Here is a tiny trained network, its code and every weight. The questions are about switching its units off for an input and a class, where a switched-off unit gives its printed mean instead of its output.

import numpy as np


def w(rows, s, z=0):
    codes = np.array(rows[::2]) - 128.0
    scale = np.full(codes.shape[1], s)
    scale[-1] = z or s
    return codes * scale


def f(y):
    return y / 2 * (1 + np.tanh(0.7978845608 * (y + 0.044715 * y**3)))


def log_softmax(a):
    a = a - a.max(-1, keepdims=True)
    return a - np.log(np.exp(a).sum(-1, keepdims=True))


def net(x, mask):
    res = np.array(x, float).reshape(1, 6) / 4 @ E
    y = f(res @ A[0][:, :-1].T + A[0][:, -1])
    res = res + np.where(mask, y, B[0][:, -1]) @ B[0][:, :-1]
    return log_softmax(res[-1] @ U[:, :-1].T + U[:, -1])


A, B = {}, {}
E = w([
[68,255,130,140,207,165],'x0',
[152,244,62,135,67,58],'x1',
[36,49,40,74,70,119],'x2',
[61,130,226,189,69,92],'x3',
[156,145,42,232,127,124],'x4',
[175,155,90,110,77,214],'x5',
],0.0098)
A[0] = w([
[201,120,139,146,110,86,217],'n0',
[144,179,214,242,165,102,194],'n1',
[69,171,63,126,184,165,221],'n2',
[242,185,40,195,89,144,175],'n3',
[124,155,187,41,226,183,252],'n4',
[102,88,177,3,116,177,186],'n5',
[34,37,60,93,20,123,165],'n6',
[182,120,86,29,6,23,108],'n7',
],0.0075,0.0045)
B[0] = w([
[206,136,154,232,177,108,180],'n0',
[46,156,189,230,210,154,241],'n1',
[94,123,38,56,107,94,216],'n2',
[223,164,12,207,104,195,239],'n3',
[60,128,133,58,208,206,246],'n4',
[197,103,254,18,114,149,227],'n5',
[92,58,153,111,7,33,255],'n6',
[228,165,182,96,102,35,207],'n7',
],0.0075,0.0098)
U = w([
[124,93,173,8,142,204,153],'0',
[91,84,147,99,16,79,224],'1',
[160,134,51,161,88,211,173],'2',
[182,174,108,120,92,82,78],'3',
[36,234,91,111,135,135,163],'4',
[109,54,50,78,183,85,2],'5',
[86,116,240,194,161,122,128],'6',
],0.012,0.0018)

Each question gives the input, the list of numbers given to net, and the class t.
The units are the neurons (one row each of A and B). Each row of codes is followed by its name. A weight is (code - 128) times the scale printed after its matrix; where a second scale follows, it is the last column's (A, B and U).
mask holds one flag per neuron, in row order. A switched-off neuron (its flag False) gives its mean, the last column of its row in B, instead of its output. The means were averaged over made-up inputs and are rounded, as every weight is.
A unit's drop is (log p(t) with every unit on - log p(t) with that unit switched off) / (log p(t) with every unit on - log p(t) with every unit switched off).
The circuit of an input: a set's keep is (log p(t) with only the set's units on - log p(t) with every unit switched off) / (log p(t) with every unit on - log p(t) with every unit switched off). Starting from all 8 units, units are removed one at a time, each time the one whose removal leaves the highest keep (on an exact tie, the one counted first), for as long as the keep stays at least 0.8.
circuit, biggest first: the units of the circuit, biggest drop first
unit that matters most: the unit with the biggest drop
top k neurons: the k neurons with the biggest drops, biggest first
drop when u is switched off: that unit's drop, to one decimal
input [3,-7,3,-4,1,-8], class 0: unit that matters most -> n4
input [-7,6,-5,4,-6,1], class 3: circuit, biggest first -> [n7, n6]
input [3,-8,-3,5,-5,2], class 0: top 2 neurons -> [n4, n5]
input [-8,0,-4,8,-8,1], class 6: circuit, biggest first -> [n0, n2]
input [8,-5,-8,-1,4,8], class 4: top 3 neurons -> [n1, n4, n2]
input [8,-3,5,-6,3,5], class 5: top 3 neurons -> [n2, n1, n4]
input [-5,-8,1,0,8,-2], class 1: circuit, biggest first -> [n6, n4]
input [-5,-8,4,-6,4,7], class 1: top 2 neurons -> [n6, n4]
input [7,-6,-3,4,7,6], class 4: circuit, biggest first -> [n2, n5, n0]
input [-1,0,-6,2,7,0], class 2: top 2 neurons -> [n3, n5]
input [3,4,6,6,7,-1], class 1: drop when n4 is switched off -> 0.1
input [-6,7,-8,-8,7,0], class 2: drop when n3 is switched off -> 1.9
input [5,-1,7,2,2,-3], class 1: drop when n6 is switched off -> 0.3
input [2,7,-8,7,-1,8], class 2: top neuron -> [n3]
